Each row has a name. After each piece below comes the name of the row it's from, unless a question asks for something else. Each question is about the rows just above it. Some pieces are copies with a little noise.

[113  83 130  58 126 194 168 214] -> Z617
[137 124  58 170 111  83 130  92] -> Z476
[136 133 120 176 167 151 114 100] -> Z326
[162 138 111 109 152 143 119 123] -> Z369
[136 127 103 149 105 125 120 139] -> Z830
find: [ 83 130  58]
Z617
find: [136 133 120 176 167 151 115 101]
Z326
Is [170 111] printed in one of the named rows, side by side and in this order?
yes
find: [111  83 130]
Z476
Which row holds [136 133 120 176 167]?
Z326

[132 125 146 122 131 106 128 132 123 127 131 134 127 126 127 108 126 130
 130 123 129 158 126 124 129 125 130 119 128 111 118 125 131 124 128 106
 132 127 127 123 129 128 130 130 136 131 123 114 126 128 114 130 127 117
 125 125 139] -> Z269
[118 132  72 129 122 192 128 117 138 134 120 126 128 137 132 178 135 120
 122 142 134  71 119 126 134 131 119 132 125 182 134 140 124 145 130 166
 115 118 131 145 124 129 125 124  88 120 138 169 130 129 167 130 134 158
 139 140 117] -> Z132
[130 134 101 127 126 156 133 120 108 153 122 126 118 146 141 165 134 120
 129 125 135  89 122 120 122 134 123 139  35 180 138 144 124 136 144 152
 110 128 133 142 124 129 133 126  41 113 115 159 103 122 133 129 135 140
 144 130  74] -> Z457
[125 128 116 121 126 143 128 125 132 128 126 128 129 130 129 143 128 126
 126 132 128 112 124 128 131 129 126 128 131 140 126 130 127 130 128 134
 125 130 127 132 127 128 127 127 125 127 131 138 129 128 138 132 128 135
 130 130 127] -> Z809
[129 124 158 133 132  95 124 136 142 107 134 128 137 113 118  87 122 135
 128 131 125 176 135 133 123 124 134 119 200  78 101 114 131 119 115  97
 145 128 124 114 132 126 124 131 207 141 136  95 147 133 117 130 121 113
 114 127 183] -> Z822
[126 132 115 130 125 144 128 125 130 130 125 126 127 131 130 132 129 127
 127 129 128 113 125 128 119 130 126 129 124 142 134 131 126 133 129 148
 124 128 129 132 127 128 128 128 118 126 130 139 127 128 137 130 129 135
 131 127 107] -> Z318
[122 130 109 119 123 150 126 125 139 123 126 134 131 127 126 140 129 127
 125 135 127 118 125 126 124 127 125 127 155 138 136 130 128 132 124 141
 127 125 131 133 127 128 125 126 132 129 137 139 137 130 146 132 127 139
 128 129 150] -> Z336
[128 150 130 125 130 127 127 139 136 127 127 155 125 127 129 125 123 139
 146 126 135 126 131 138 126 124 139 127 137 128 126 140 119 141 127 129
 109 132 133 134 124 150 129 125 130 123 127 131 122 125 119 126 137 128
 132 132 125] -> Z485
[126 127 113 127 124 143 128 125 131 130 126 127 128 130 129 140 131 126
 127 132 128 127 125 128 129 130 125 129 125 141 123 131 128 134 129 133
 126 127 129 133 127 129 127 126 115 125 130 138 128 128 137 130 129 135
 131 129 123] -> Z804
[127 127 114 135 129 141 129 125 127 132 126 129 127 131 130 142 129 126
 127 131 128 111 125 125 123 129 126 130 116 143 139 132 126 133 130 136
 124 130 129 133 127 128 128 125 112 125 128 138 125 127 135 133 130 134
 132 132 126] -> Z558
Put [132 129 137 139 137 130 146 132 127 139 128 129 150 122 130 109 119 123
 150 126 125 139 123 126 134 131 127 126 140 129 127 125 135 127 118 125
 126 124 127 125 127 155 138 136 130 128 132 124 141 127 125 131 133 127
 128 125 126] back in order: which row is it?
Z336
Is [128 136] printed in one of the named rows, side by side and in this order?
no
Is [132 137] printed in one of the named rows, side by side and in this order?
no
find: [127 149 131 127 129 127 130 140 134 125 129 156 126 126 130 125 123 140
 147 125 135 127 131 138 126 125 137 127 137 130 126 141 118 140 126 129
 109 132 133 135 125 149 131 125 130 122 125 130 122 125 119 128 138 126
 132 133 125]
Z485
find: [125 128 119 130 126 129 124]
Z318

[115  83 109 130 155 116  95 158 181 147 151 124 155 139 116 171 108 184
 124 150  53 120  77 154  79 165 100 157  98 210 139 140 145 152 138  99
 164 118 155 139 140 110  89 126 192 179 120 133 137 121 110 165  80  69
 118 126 170 132 112 130 123  84] -> Z633
[156 113 145 152 165  96 124 142 137  58 139 129 196 138 182 144 104 141
 157 149 130 103  87  79 149 112 175 133 109 135 114 113 164 127 141 102
 103 105 163 131 187 154 163  82 122  89 100 101 139  96 106 139  94  78
  80 136 125 169 113 133 214 184] -> Z504
[ 87 138 169 166 103  76 147 116 140 120 102 132 161 182 129 208  92 200
 132  89 160 142 121 116 161 150 112 146 123 186 126  92 134 141 154 145
 135 115  83 117 126 147 156 106 153  94 105 190 116 158 100 100 229 131
 139 109 110 157 124 115 127 149] -> Z448
[ 87 119 169 166 103  76 147 116 140 120 102 132 161 182 129 208  92 200
 132  89 160 142 121 116 161 150 112 146 123 186 126  92 134 141 154  78
 135 115  83 117 126 147 156 106 153  94 105 190 116 158 100 100 229 131
 139 109 110 157 124 115 127 149] -> Z648
Does one of the named rows hold [138 169 166] side by side, in this order?
yes
find: [115  83 109 130 155 116  95 159 181 147 151 124 155 139 117 171 108 184
 123 150  53 120  76 153  78 165 100 157  97 211 139 140 145 151 139  99
 164 118 155 139 140 110  89 126 192 179 120 133 137 122 111 165  80  69
 118 126 169 132 111 130 123  84]
Z633
find: [156 113 145 151 165  96 124 142 137  57 140 130 196 138 182 145 104 141
 156 149 131 104  88  80 148 113 175 133 108 135 115 112 165 126 141 101
 104 105 163 131 188 154 163  82 121  90 100 101 139  97 105 139  95  77
  80 136 126 169 114 131 215 183]
Z504

[133  47 156  80 156] -> Z168
[150 193 134  47 156] -> Z676
[193 150 134  47 156] -> Z37
Does one of the named rows hold [ 80 156] side by side, in this order?
yes
Where do [150 193] appear?
Z676
The row with [150 193 134  47 156] is
Z676

[188  73 186  73 113 100  80 201 179 198  94  83  70]  Z763
[ 52  86 195 179 199 153  64  54 104 187 187 188 160]  Z103
[ 73 108 156 196  70  61  84 126 161 170 109 102 188]  Z384
[110 163 184 137 175  77  71 133  85  59 161  74  70]  Z628
[ 77  59 133 163  70 161  85  71 184 137 111  74 175]  Z708
[145  59 129 157 113  80 100 179 201 125 201 204 160]  Z626
[109 204 164  86 197  72 104 182 179  93  57 122 177]  Z92
The row with [113 100  80 201 179] is
Z763
Which row holds these entries in another order? [ 59  70  71  74  77  85 111 133 137 161 163 175 184]
Z708
Put [ 70  74 161  59  85 133  71  77 175 137 184 163 110] back in order: which row is it?
Z628
find: [ 73 107 155 196  70  60  84 127 162 170 108 102 187]
Z384
find: [186  73 113 100  80]
Z763
Which row holds these entries in another order? [ 57  72  86  93 104 109 122 164 177 179 182 197 204]
Z92

[132  93  70 149 142 118 168 199 140 102 159 141 197 169] -> Z918
[114 110 170 130 124  82 101 134 102 143 168 186 136  83] -> Z236
[180 102  62 116 155 107 176 153  55  86 148 154  90  91] -> Z429
[141  97 154 115 145 108 124 128 114 118  81 132  68 179] -> Z344
[173 151 135 131 166 131 117 113 141 130  91 150 141 198] -> Z510
[180  98  62 116 155 107 176 153  55  86 148 169  97 158] -> Z752
[133 129  63  66 121 106 180 177  94 133  82 153  89 127] -> Z673
[131 151  91 166 141 132 198 173 113 150 130 117 135 141] -> Z798
[160 131 118 113 161 137 174 125  99 122 197 165 153 111] -> Z406
[180  98  62 116 155 107 176 153  55  86 148 154  90  91] -> Z467
find: [180 102  62 116 155 107 176 153  55  86 148 154  90  91]
Z429
Which row holds these entries in another order? [ 91 113 117 130 131 132 135 141 141 150 151 166 173 198]
Z798
Among the named rows, does one hold [117 131] next to each other, in this order?
no
Put [ 63  66  82  89  94 106 121 127 129 133 133 153 177 180] back in order: which row is it?
Z673

[116 106 137 144 151 145 154 101 133 114 153 127 155 138 156 110 137 115
 124 117 108 118 121  86 122 143 130 145 129 167 135 153 160] : Z334
[ 90  61 129 149 151 146 157  99 163  91 178 103 166 144 159  89 145  92
 124  75 110 119 132  70 119 154 103 141 138 168 145 153 189] : Z882
[110 127 142 154 151 145 151 106 123 127 145 134 141 135 153 134 137 120
 127 109 119 118 132 103 122 139 136 141 117 149 132 130 134] : Z816
[110 114 176 176 151 182 163 118 133 114 153 153 141 135 153 141 135 115
 124 107 110  95 132  81 123 143 138 141 103 172 128 141 136] : Z896
[108 111 140 149 151 145 127 101 133 114 153 132 148 135 153 116 137 120
 124 104 110 118 135  98 121 142 133 139 127 167 139 143 150] : Z275
[100  99 139 148 151 145 156 100 133 114 153 124 152 139 153 111 137 114
 124  98 109 119 132  85 122 143 132 141 108 167 135 148 156] : Z572
[110 118 160 199 151 153 157 106 127 122 153 142 145 135 153 136 137 115
 124 107 110  98 132  85 122 143 148 131 112 167 135 139 132] : Z30
[114 124 140 157 151 145 156 105 119 125 143 138 143 135 152 148 134 119
 125 107 114 115 132  99 125 143 141 144 117 157 121 129 133] : Z180
[ 86  33 126 154 151 145 110 109 189  57 196  83 160 158 156  94 147  61
 111  72 110 147 132  80 120 155  90 139 137 165 141 148 203] : Z170
[110 111 168 172 151 147 158 105 133 116 153 139 148 126 153 118 137 115
 124 107 110  95 132  81 125 146 135 142 106 167 122 130 138] : Z263
Among the named rows, does one hold [141 108 168 135] next to each other, in this order?
no
find: [101  99 139 147 151 146 155 100 134 114 153 125 152 140 152 111 137 114
 124  98 109 118 133  85 122 142 132 141 107 166 135 148 156]
Z572
[103 106 109 110 117 118 119 120 122 123 127 127 127 130 132 132 134 134
 134 135 136 137 139 141 141 142 145 145 149 151 151 153 154] is which row reordered?
Z816
Which row holds these entries in another order? [157 121 129 133 114 124 140 157 151 145 156 105 119 125 143 138 143 135
 152 148 134 119 125 107 114 115 132  99 125 143 141 144 117]
Z180

[193 188 138  65  80  57 118 215 197  61] -> Z146
[145  61 187 158 224 135  82 153 138 179] -> Z13
[ 59 153 155  73  88  92  81  77 134 138] -> Z451
[196 115 103 222 156 117 141 120 144  47] -> Z382
[193 188 138  65  80  57 118 215 153  76] -> Z307
[158 154 208  98 190  97  29 149 197 102] -> Z806
[ 91 164  78 128 167  62 139 193 154 186] -> Z621
[138  78 193 128 186 167  62 154  91 164] -> Z250
[138  78 193 128 186 167  62 154  97 164] -> Z488
Which row holds these entries in another order? [ 82 153 138 179 145  61 187 158 224 135]
Z13
[164 138  78 193 128 186 167  62 154  91] is which row reordered?
Z250

[146  60 102 142 182 115 129 100 100 133 133 119 123 136  69 110] -> Z376
[129 161 125 103 126 101 150  81 150 116  86 189 140 131 106 150] -> Z90
[110 133 131 111 115 181 139 125 154  98 176 109 128 113 145  80] -> Z623
[172 139 117 133 101 134 127  98 176 119 175 158 151  87  99 119] -> Z498
[190 156 141 117 149 105 149 186  97  78  46 110  64  93 187 137] -> Z474
[103  99 107 191 157  81  98 168  99  89  81 148  74 139 165 140] -> Z563
[115 153 116 141 145 144 101 110 126 109 149 178 101 165 121 157] -> Z603
Is [156 141 117 149] printed in one of the named rows, side by side and in this order?
yes
[175 158] is in which row?
Z498
Is [ 86 116 150  81 150] printed in one of the named rows, side by side and in this order?
no
Among the named rows, does one hold [142 102] next to each other, in this order?
no
find: [189 156 139 118 147 108 147 185  94  78  49 110  64  91 188 136]
Z474

[ 93 165 114 103] -> Z844
[ 82 146 111 173] -> Z870
[173 111  82 145] -> Z609
[ 51  71 139  88] -> Z532
[159 120  76 173] -> Z975
[119  93 165 111] -> Z115
Put [145  82 111 173] back in order: which row is it?
Z609
Does one of the named rows hold [ 88 139  71  51] side by side, in this order?
no
[ 82 111 145 173] is which row reordered?
Z609
[ 93 165 111] is in which row?
Z115
Among the named rows, does one hold [ 93 165 112] next to each other, in this order?
no
find: [ 92 165 113 104]
Z844

[113 118 123 112 118 147 118 101 115 146 120 130  92 118 135 129 122] = Z270
[124 148 139 133 119 130 181 137 134 124 123 130 179 216  77 125 127] = Z666
[125 130 148 130 133 119 134 137 181 179  77 124 123 125 139 127 216] = Z303
[147 112 118 117 122 120  92 118 115 118 130 113 101 146 123 135 129] = Z765
find: [124 148 139 133 119 130 181 137 134 124 123 130 179 216  77 125 127]
Z666
[129 147 112 118 117 122 120  92 118 115 118 130 113 101 146 123 135] is which row reordered?
Z765
find: [146 112 116 116 121 120  92 119 116 118 131 113 101 144 124 134 129]
Z765
Which row holds these entries in another order? [127 125  77 216 179 130 123 124 134 137 181 130 119 133 139 148 124]
Z666

[118 109  87 120 129 155 134 117 148 135 126 130] : Z511
[136 137  98 104 118 181 100 191 127 143 136 103] : Z274
[116 136 140 131 131 132 129 139 137 146 121 139] : Z257
[141 133 139 154  90 104 144 151 121 104 105 137] : Z549
[141 133 139 154 181 100 191 118 121 104 105 137] : Z895
Among the named rows, does one hold [129 139 137] next to each other, in this order?
yes
Which row holds [181 100 191 118 121 104 105 137]?
Z895
find: [141 136 140 155  90 105 144 148 121 104 104 137]
Z549
find: [118 181 100 191]
Z274

[109  82 131 129] : Z713
[147 153 203 123] : Z194
[109  82 131  85] : Z764
[152  84 216 182] : Z469
[188 199 196 176] : Z950
[ 86 159 142 160] : Z692
[ 86 159 121  60] : Z812
[ 86 142 159 130] : Z861
[194  32  88  82] : Z946
find: [ 86 142 159]
Z861
Is [ 88  32 194] printed in one of the named rows, side by side and in this order?
no
find: [188 199 196]
Z950
find: [147 153]
Z194
find: [ 86 159 142]
Z692
The row with [88 82] is
Z946

[111 138 135 137 136 135 148 135 138 138 128 141 140  87 147 123 127 145] = Z156
[111 138 117 137 136 135 148 135 138 138 128 141 140  87 147 123 127 145] = Z419
[111 138 135 137 136 135 148 135 138 138 131 141 140  87 147 123 127 145] = Z284
find: [111 138 135 137 136 135 148 135 138 138 128 141 140  87 147 123 127 145]
Z156
find: [112 139 117 136 137 135 150 136 138 138 128 140 140  87 147 123 127 145]
Z419
[ 87 111 123 127 131 135 135 135 136 137 138 138 138 140 141 145 147 148] is which row reordered?
Z284

